Below are the code and all the weights of a small trained network. Each question names an input and a class and asks about switching units off, where a switched-off unit gives its printed mean instead of its output.

import numpy as np


def w(rows, s, z=0):
    codes = np.array(rows[::2]) - 128.0
    scale = np.full(codes.shape[1], s)
    scale[-1] = z or s
    return codes * scale


def f(y):
    return np.maximum(y, 0)


def log_softmax(a):
    a = a - a.max(-1, keepdims=True)
    return a - np.log(np.exp(a).sum(-1, keepdims=True))


def net(x, mask):
    res = np.array(x, float).reshape(1, 5) / 4 @ E
    y = f(res @ A[0][:, :-1].T + A[0][:, -1])
    res = res + np.where(mask, y, B[0][:, -1]) @ B[0][:, :-1]
    return log_softmax(res[-1] @ U[:, :-1].T + U[:, -1])


A, B = {}, {}
E = w([
[15,222,184,173,73,152],'x0',
[132,140,117,131,125,133],'x1',
[112,136,100,89,26,2],'x2',
[148,206,166,11,153,151],'x3',
[132,140,118,130,123,134],'x4',
],0.0089)
A[0] = w([
[81,137,145,148,98,121,190],'N0',
[64,144,142,158,79,135,156],'N1',
[134,162,171,125,156,172,143],'N2',
[108,145,132,90,94,92,181],'N3',
[154,103,136,177,177,189,202],'N4',
[165,128,127,108,164,134,252],'N5',
[83,168,143,123,141,156,132],'N6',
[125,76,103,118,110,101,141],'N7',
[96,137,147,155,92,128,32],'N8',
[96,183,187,124,135,160,125],'N9',
[175,99,89,142,109,87,184],'N10',
[129,170,153,119,130,160,146],'N11',
[218,105,139,96,160,126,71],'N12',
[86,153,145,170,99,112,1],'N13',
[112,141,151,114,141,142,128],'N14',
[116,148,141,95,91,102,205],'N15',
[148,91,116,104,151,143,150],'N16',
[77,157,162,166,101,116,125],'N17',
[148,99,80,126,122,86,149],'N18',
[109,171,162,101,139,174,123],'N19',
[134,155,132,3,140,115,19],'N20',
[169,158,157,45,127,105,212],'N21',
],0.011,0.006)
B[0] = w([
[177,181,179,120,139,84,199],'N0',
[175,177,149,207,171,101,208],'N1',
[125,110,157,77,79,99,200],'N2',
[91,118,71,168,198,181,203],'N3',
[151,194,134,205,222,123,254],'N4',
[73,112,126,105,110,169,238],'N5',
[154,101,159,80,67,89,185],'N6',
[117,75,123,98,94,141,189],'N7',
[69,92,91,138,161,168,150],'N8',
[163,109,176,76,57,76,204],'N9',
[76,45,103,62,104,130,225],'N10',
[110,110,133,81,110,95,181],'N11',
[159,182,130,204,172,115,213],'N12',
[14,52,3,167,194,234,155],'N13',
[133,106,152,100,92,118,158],'N14',
[81,103,71,158,163,195,206],'N15',
[122,140,128,172,163,147,194],'N16',
[157,179,134,192,172,122,195],'N17',
[91,50,126,59,55,119,204],'N18',
[132,95,169,66,73,70,193],'N19',
[83,143,73,216,230,206,199],'N20',
[202,216,149,183,164,83,244],'N21',
],0.0071,0.0092)
U = w([
[76,105,93,145,158,198,226],'0',
[178,185,147,160,148,98,7],'1',
[125,89,148,41,8,91,174],'2',
],0.014,0.0019)

Each question gives the input, the list of numbers given to net, and the class t.
The units are the neurons (one row each of A and B). Each row of codes is followed by its name. A weight is (code - 128) times the scale printed after its matrix; where a second scale follows, it is the last column's (A, B and U).
mask holds one flag per neuron, in row order. A switched-off neuron (its flag False) gives its mean, the last column of its row in B, instead of its output. The means were averaged over made-up inputs and are rounded, as every weight is.
A unit's drop is (log p(t) with every unit on - log p(t) with that unit switched off) / (log p(t) with every unit on - log p(t) with every unit switched off).
The circuit of an input: a set's keep is (log p(t) with only the set's units on - log p(t) with every unit switched off) / (log p(t) with every unit on - log p(t) with every unit switched off). Starting from the 12 units with the biggest drops (on a tie, the unit counted first), units are removed one at a time, each time the one whose removal leaves the highest keep (on an exact tie, the one counted first), for as long as the keep stays at least 0.8.
circuit, biggest first: the units of the circuit, biggest drop first
unit that matters most: the unit with the biggest drop
top k neurons: the k neurons with the biggest drops, biggest first
drop of u: that unit's drop, to one decimal
input [8,0,7,-1,-4], class 0: top neuron	(N13)
input [3,1,-2,-8,4], class 1: circuit, biggest first	(N1; N0)
input [-1,-4,5,2,-3], class 0: circuit, biggest first	(N3; N15)
input [-7,-6,-8,4,7], class 1: top 2 neurons	(N12; N4)
input [-7,-3,3,1,2], class 0: top 2 neurons	(N9; N12)
input [-7,7,1,-5,5], class 2: top 2 neurons	(N18; N20)
input [8,5,-1,7,-3], class 2: top 2 neurons	(N9; N19)
input [-1,-2,3,6,-1], class 0: top 2 neurons	(N20; N15)
input [-7,6,3,7,3], class 0: top 2 neurons	(N20; N5)
input [-1,8,8,2,-2], class 0: top 2 neurons	(N3; N15)
input [0,-3,6,1,-7], class 0: top 3 neurons	(N3; N15; N9)
input [-2,3,3,7,-1], class 0: top 2 neurons	(N20; N15)
input [3,4,-8,-2,4], class 1: drop of N4	0.4
input [1,-3,-7,-2,2], class 1: drop of N4	0.5
input [7,-1,-8,-1,2], class 1: unit that matters most	N4
input [-6,6,1,2,8], class 0: drop of N12	-0.1
